Each row of numbers stands for one element and depends on some of the facts below. Use the named rows to name the rest.

Facts:
Ψ: points at; ε: refers to; Λ: is of sort
[vadruto, pleno] Ψ naludin
[doklur] Ψ vadruto
[zogru, staru, gegan, ropar] Ψ truste
[ruflo] Ψ drokito
[trostun, pledak] Ψ flobuk
[pifun] Ψ vopor
[netri, valegek] Ψ tiloklo
[ribri] Ψ flonis
[rerok, gribrek] Ψ sudrus
[stuno] Ψ movu
[loklu] Ψ botugra
[kifutror] Ψ sisti
[sudrus, gradrom, bragul] Ψ zotur
[gretom, neves] Ψ muder
[movu, grapla, nefo] Ψ redoklik
[tastim, zumak] Ψ plutan
[feplon, stigropir] Ψ bragul
[duden] Ψ flizi
[klemok, separ] Ψ befle
[vuskur] Ψ totul
[leklo] Ψ pleno
[begren] Ψ donifir
[groda] Ψ flisum
[stirazin] Ψ batru
[kisan] Ψ restefla
[driretri] Ψ dubo
[rema, rovom] Ψ brapla
[plemum] Ψ drale
brasa ε [valegek]
ploklis ε [grotrubo, fuflu]
ruflo ε [zumak]
staru ε [flizi]
groklo ε [drador, restefla]
kitor ε [ziplan, flisum]
grabrifli ε [fleski]
ploras ε [dubo, begren]
gegan ε [fikil]
movu ε [britrar]
drokito ε [stigropir, pozelak, pleno, drale]
trabrek ε [pozelak, flonis]
momumil ε [dezam]
tastim ε [grostas, plemum]
redoklik ε [pifun]
rokles ε [muder]
vuskur ε [rerok, viklun]
pledak ε [drador]
tapupas ε [kifutror]
donifir ε [doklur]
groda ε [leklo]
naludin ε [batru]
stirazin ε [brumu, klemok, fosku, zotur]
fuzifle ε [gustol, drador]
kisan ε [zotur]
kesuflek ε [doklur]
rema ε [kudre, trumil]
duzum ε [britrar, plabun, netri]
{vadruto, plugari, plabun, zogru, netri, stuno, loklu, kifutror, sudrus, viklun, stirazin, restefla, gribrek} Λ c
{drador, trostun, staru, pifun, grabrifli, flobuk, gustol, duden, vuskur, tapupas, latrar, ziplan, dubo, stigropir, kisan, rema} Λ d
{ploklis, skivi, groklo, britrar, movu, klemok, leklo, neves, separ, muder, fuzifle, brumu, grostas, fikil} Λ b
{flisum, pozelak, ruflo, skaru, rerok, ploras, gretom, trabrek, zumak, fuflu, rokles, pleno, groda, gradrom, driretri, ropar, rovom, duzum, nefo, kudre, bragul} Λ a
{doklur, ribri, kitor, fosku, sisti, gegan, grotrubo, tastim, feplon, trumil, guvifle, fleski, pledak, valegek, dezam, begren, naludin, grapla, plemum} Λ e

Known rows:
0	1	-21	1	-1	8	-5	17	-14	-10	-6	4	11	-2	1	16	-1	0	-8	5	-14	-1	-8	-10	-12	3	-2	-2	2	-12	-4	10	-4	-16	-9	-4	-2	-2	0: driretri
10	9	-1	0	-24	6	2	11	-14	-19	2	2	-21	-13	-11	-7	1	12	1	-13	-13	-1	-3	-11	-18	-3	-10	-7	-7	-4	-9	13	-2	-13	-8	-7	20	15	-3: rokles
7	2	-2	-1	-23	7	4	17	-14	-14	2	6	-10	-17	-8	-6	1	6	1	-17	-15	-2	-1	-17	-19	-6	-13	-12	-9	-8	-7	11	-5	-13	-10	-7	20	16	-3: groda
-38	14	-16	-31	-11	17	-10	0	22	25	14	17	20	-28	7	-25	6	7	7	27	17	19	-5	7	9	19	5	-9	-7	-4	19	7	-14	-28	22	-20	3	-26	19: leklo
-13	-7	-16	-21	-13	20	-23	-2	24	-1	8	23	-13	-34	7	-32	-11	20	6	33	1	13	7	10	22	32	-10	19	3	1	47	3	-53	-18	5	17	23	-49	-24: britrar
-12	47	16	-11	-12	0	-34	-2	5	9	36	28	-14	-68	-13	-23	3	-10	27	-10	43	29	-11	28	-10	3	-11	6	12	6	19	-17	8	11	41	-23	6	-34	19: fuzifle
-33	21	-8	-29	-10	14	-8	-12	25	19	10	11	11	-34	8	-15	10	17	2	28	16	19	-12	13	7	21	2	3	-6	3	18	3	-10	-33	21	-22	3	-28	21: muder
22	-2	-8	1	1	0	-5	15	-23	-19	-7	-5	-3	20	0	10	5	3	-15	-4	-28	-3	-8	-8	-16	4	-6	6	13	-7	-18	16	13	-7	-9	-1	-6	12	-6: viklun
7	-11	-25	0	-4	-2	-6	38	-30	-8	0	7	8	38	-1	-15	-6	-18	-3	-5	-30	-6	1	-17	-12	7	9	-14	21	-21	-15	21	3	2	-3	9	-5	8	-6: vadruto
-8	-13	2	10	14	-9	8	-7	8	13	-6	-6	7	12	10	4	-6	-9	-1	-1	9	-6	10	4	7	-4	10	4	-2	6	2	-14	5	14	-3	6	-8	-2	-2: duden
-7	-10	1	8	18	-6	10	-1	11	10	-3	-6	11	11	11	2	-1	-2	-2	-7	12	-7	17	-2	2	-3	7	0	-8	9	1	-8	8	14	-5	-4	-12	7	-6: stigropir
-28	0	-33	31	5	3	8	15	-2	-6	-18	0	2	-5	1	38	-27	-3	2	2	7	-18	10	1	-1	-6	21	-5	-31	-9	6	-19	-19	-2	-26	2	8	-4	-9: ribri
30	-7	55	-21	0	-18	8	-25	13	13	19	-6	-13	13	-4	-50	27	2	6	-14	-3	11	-5	-1	12	-4	-14	2	21	22	-8	8	22	22	23	5	-10	19	4: brasa
24	-9	35	-19	20	-18	-2	-24	13	17	11	-8	8	26	6	-29	23	-4	-4	6	-4	12	-11	8	19	7	-4	13	32	17	-4	6	24	18	25	7	-30	2	6: tesek
25	-4	55	-25	-2	-24	9	-18	14	13	22	-6	-11	10	-5	-61	34	18	-2	-19	-8	11	-3	-9	7	2	-11	4	12	29	-17	9	32	19	27	-19	-16	37	3: drokito
25	-13	57	-7	6	-10	-8	-32	10	14	24	-11	-6	11	-10	-49	31	8	2	-2	-6	17	-7	5	20	-10	-24	-5	20	19	-8	6	20	21	24	4	-8	23	3: redoklik
23	-8	36	-19	21	-18	-1	-24	13	17	11	-7	8	27	6	-28	24	-3	-5	5	-4	13	-12	8	19	6	-4	13	32	18	-5	7	24	19	24	9	-30	1	6: totul
22	-10	36	-19	20	-20	2	-23	14	19	10	-6	11	23	8	-28	24	-5	-5	5	-5	12	-14	4	18	6	-5	14	33	16	-4	4	23	16	24	7	-30	0	8: brapla

Name these rows:
No name comes twice in this set of rows, the named rows included.
-34	-6	-29	45	13	14	-10	5	-6	-6	-13	-8	9	-7	-6	39	-23	4	-3	16	4	-12	10	8	7	-13	10	-14	-34	-12	6	-21	-19	-3	-25	0	8	0	-10 -> grapla
28	1	-14	2	17	16	0	25	-18	-21	0	-6	15	17	5	19	10	1	-8	-17	-9	-7	10	-19	-23	-2	-20	-8	12	-10	-7	33	6	-1	-13	0	-15	13	-15 -> sudrus
8	18	15	31	28	-26	-25	3	-9	3	14	7	-11	-10	-1	10	-13	-32	14	-23	31	5	4	31	-8	-9	8	22	22	10	0	-35	32	51	18	0	-22	-17	-1 -> drador
12	-24	19	-10	-16	-2	4	0	8	7	-5	-4	-9	-1	-6	-8	-11	-16	10	-16	11	-3	26	0	11	-22	2	0	-30	13	-6	-14	3	26	-4	-6	19	26	-7 -> staru
8	10	-24	1	12	23	-1	24	-8	-17	1	-2	16	-1	4	22	6	5	-3	-6	3	-3	10	-14	-19	1	-14	-11	-2	-11	3	28	-6	-10	-12	-6	-9	2	-11 -> bragul
-18	-21	3	-4	-20	32	-36	-10	17	2	22	21	-10	-54	-9	-49	-4	27	10	31	-2	19	10	3	27	9	-38	-7	-7	-2	47	-2	-63	-13	2	17	44	-31	-27 -> movu
-9	-14	3	10	14	-12	11	-7	8	13	-8	-3	10	9	12	5	-6	-10	-2	-3	7	-8	7	2	5	-5	8	6	-1	5	2	-18	4	12	-5	5	-8	-3	-1 -> trostun
-25	5	-21	29	-21	-1	13	20	-5	-11	-6	3	-33	-2	-13	0	-29	0	17	-15	7	-19	21	-2	-4	-8	24	-20	-38	-6	-1	-11	-19	5	-21	5	31	12	-12 -> naludin
31	-3	41	-18	28	9	15	-41	34	27	6	-23	6	33	18	-10	26	-37	16	10	18	18	-16	34	15	-24	-14	-17	22	2	-2	43	27	9	15	49	-15	-16	23 -> zotur
19	-8	-10	1	0	2	-2	20	-22	-15	-6	-1	7	14	2	8	5	-2	-14	-7	-29	-3	-7	-16	-19	-1	-9	-1	11	-11	-16	15	10	-8	-11	-2	-6	14	-5 -> kifutror
7	9	-23	0	8	20	-4	21	-10	-15	-1	0	13	0	2	20	3	4	-4	-3	-2	-3	6	-10	-16	3	-10	-8	-1	-11	0	23	-4	-11	-10	-5	-6	2	-8 -> gradrom
2	3	-22	-1	2	14	-1	21	-11	-11	-3	4	14	-3	3	16	2	2	-7	-1	-10	-3	-2	-13	-15	2	-6	-7	-2	-12	-2	16	-4	-15	-10	-8	-3	2	-4 -> rerok
-31	22	-9	-27	-6	23	-9	-20	28	23	7	6	10	-27	9	-6	7	2	8	36	23	23	-15	28	11	13	2	-5	-4	-4	19	12	-10	-33	20	-4	7	-39	27 -> brumu
-6	-8	5	11	14	-12	8	-12	9	8	-8	-8	-1	13	10	5	-6	-4	-3	-1	8	-7	7	9	7	0	11	10	0	9	0	-16	9	12	-3	6	-8	-4	-1 -> flobuk
16	-11	-10	8	6	6	-10	16	-26	-14	-5	-3	14	15	0	14	5	-3	-16	0	-29	-2	-8	-14	-13	-2	-13	-3	15	-14	-14	12	7	-6	-11	0	-8	11	-5 -> stuno

Now the same elements, written a new way:
Some elements and their rows:
-3	16	-8	9	1	4	-6	-25	11	-6	7	-51	7	-7	-1	-4	-3	-28	-17	-11	2	-4	9	7	8	6	-10	0	38	8	0	-17	-14	18	0: staru
2	7	-9	16	4	13	-3	-22	11	-1	7	-17	-20	-2	7	10	12	-7	-13	-9	2	-5	4	4	1	8	5	-4	6	2	-3	-19	-8	15	1: vuskur
-14	-3	14	-12	9	42	-8	9	-1	1	25	-10	-21	-4	-12	22	3	-27	17	5	-7	-1	-4	2	2	1	-17	-1	-20	-7	-6	12	25	-16	-3: pozelak
-11	-12	3	6	0	19	-7	-3	5	8	-24	-17	-3	-6	-11	10	15	-10	4	7	-1	7	-6	-11	6	-10	7	10	12	-7	-20	0	-10	-17	-7: flonis
-5	-11	-6	-9	14	23	14	-20	10	2	-42	-30	6	-8	-16	16	-15	51	42	-4	-2	17	12	-28	18	32	-5	15	9	-3	-12	-9	15	-12	0: kesuflek
1	1	-4	1	-4	-2	-2	1	1	3	8	2	-13	2	0	-1	0	2	-7	-2	1	-1	4	3	6	-7	8	-2	-8	2	-2	-2	-10	8	2: ribri
0	0	-4	3	0	-1	-3	1	1	2	6	0	-18	1	1	-4	-1	4	-6	-5	0	-2	7	0	6	-6	4	-2	-11	2	-2	-2	-4	6	3: tastim
-11	4	9	-11	6	10	5	-2	-4	6	12	9	-19	3	-10	3	-15	-11	26	3	-3	-1	-9	14	1	22	-13	-3	-40	-14	-4	9	18	1	-2: zumak
-10	-9	0	6	-3	3	-1	-9	1	12	-35	0	7	-1	-8	2	5	1	13	6	1	7	-9	-6	2	1	9	9	12	-9	-21	-4	-13	-13	-7: befle
0	2	7	-6	-3	-6	0	11	-6	3	13	28	9	9	3	5	-4	7	14	3	-1	-3	-1	3	-9	5	-8	-4	7	4	11	4	10	-10	1: muder
27	-3	-1	18	-13	-42	-5	29	3	-12	3	23	3	10	17	-23	8	19	-20	0	7	-2	28	-16	1	-22	12	-3	15	23	28	9	-15	5	13: netri
-9	-8	0	5	-3	2	1	-9	2	10	-35	-4	7	-3	-9	2	4	0	10	6	1	7	-9	-6	3	1	10	9	9	-10	-20	-3	-14	-10	-7: totul
-14	4	8	6	13	6	3	2	-4	-11	-29	37	19	-1	0	-5	-31	-39	54	-3	-14	2	14	-7	-9	18	-21	-10	-42	-18	-20	11	21	0	2: duzum
-13	-18	5	6	6	40	-16	4	7	2	-17	-34	-13	-13	-12	16	25	-19	-1	6	-3	7	2	-21	7	-18	1	12	16	-3	-20	3	0	-28	-6: drokito
22	-15	-3	10	-14	-61	2	30	-2	-6	35	-27	7	-14	19	-58	13	34	-45	-5	5	-6	33	-13	-12	-33	-12	-2	14	21	33	-8	27	1	5: stirazin
26	-3	-1	15	-15	-40	-5	29	2	-13	-1	28	20	10	19	-18	8	19	-19	1	6	-1	26	-16	-3	-26	12	-2	29	24	27	8	-16	2	11: plabun
4	3	7	-4	-1	-9	2	11	-3	0	19	14	-14	7	0	-5	-6	2	7	2	2	-3	2	5	1	8	-7	-3	-20	1	13	10	11	1	3: separ
-11	4	9	-12	5	10	6	-2	-5	5	12	7	-14	2	-10	4	-16	-13	26	3	-3	-1	-11	13	1	20	-12	-3	-37	-14	-4	8	17	1	-3: driretri

Name these rows:
No name comes twice in this set of rows, the named rows included.
-7	-11	-5	-9	14	24	13	-20	9	3	-45	-22	12	-6	-15	19	-14	53	44	-4	-2	17	11	-30	14	30	-7	15	20	-2	-14	-11	15	-16	-1 -> donifir
5	0	-9	-21	1	20	12	-2	5	-10	-6	-36	-14	-3	0	42	-25	53	25	2	-4	6	18	-5	10	21	18	11	3	3	9	-15	3	13	7 -> doklur
-1	-2	-4	0	-5	-9	0	2	-1	6	13	-3	-1	-3	3	-8	1	6	-11	-3	-1	-3	5	4	-1	-12	2	-3	0	2	-3	-9	-2	6	-1 -> fosku
-13	4	9	-14	3	11	4	-2	-8	8	7	21	3	5	-8	12	-14	-9	30	4	-5	-1	-13	13	-6	18	-12	-4	-17	-12	-6	5	15	-7	-4 -> flisum
2	7	-9	17	5	12	-3	-23	11	0	8	-16	-25	-1	6	9	13	-6	-14	-9	2	-6	4	4	1	10	5	-4	4	2	-4	-18	-7	14	1 -> rema
-16	1	1	-3	-7	-7	-4	-11	-1	8	-39	-30	47	-5	-16	-8	-10	-19	11	5	0	9	-6	-2	6	-2	-6	12	56	-3	-17	-4	-24	-11	-9 -> truste
-16	14	10	-19	2	0	3	-4	-5	1	12	-23	12	-1	-18	-9	-31	-32	23	2	-3	1	-6	18	9	20	-26	1	-5	-9	0	10	9	5	-4 -> ropar
3	0	6	-5	-2	-17	4	11	-4	2	27	4	-10	2	1	-16	-5	5	2	1	1	-4	5	7	-4	5	-12	-4	-22	0	13	5	20	2	1 -> klemok

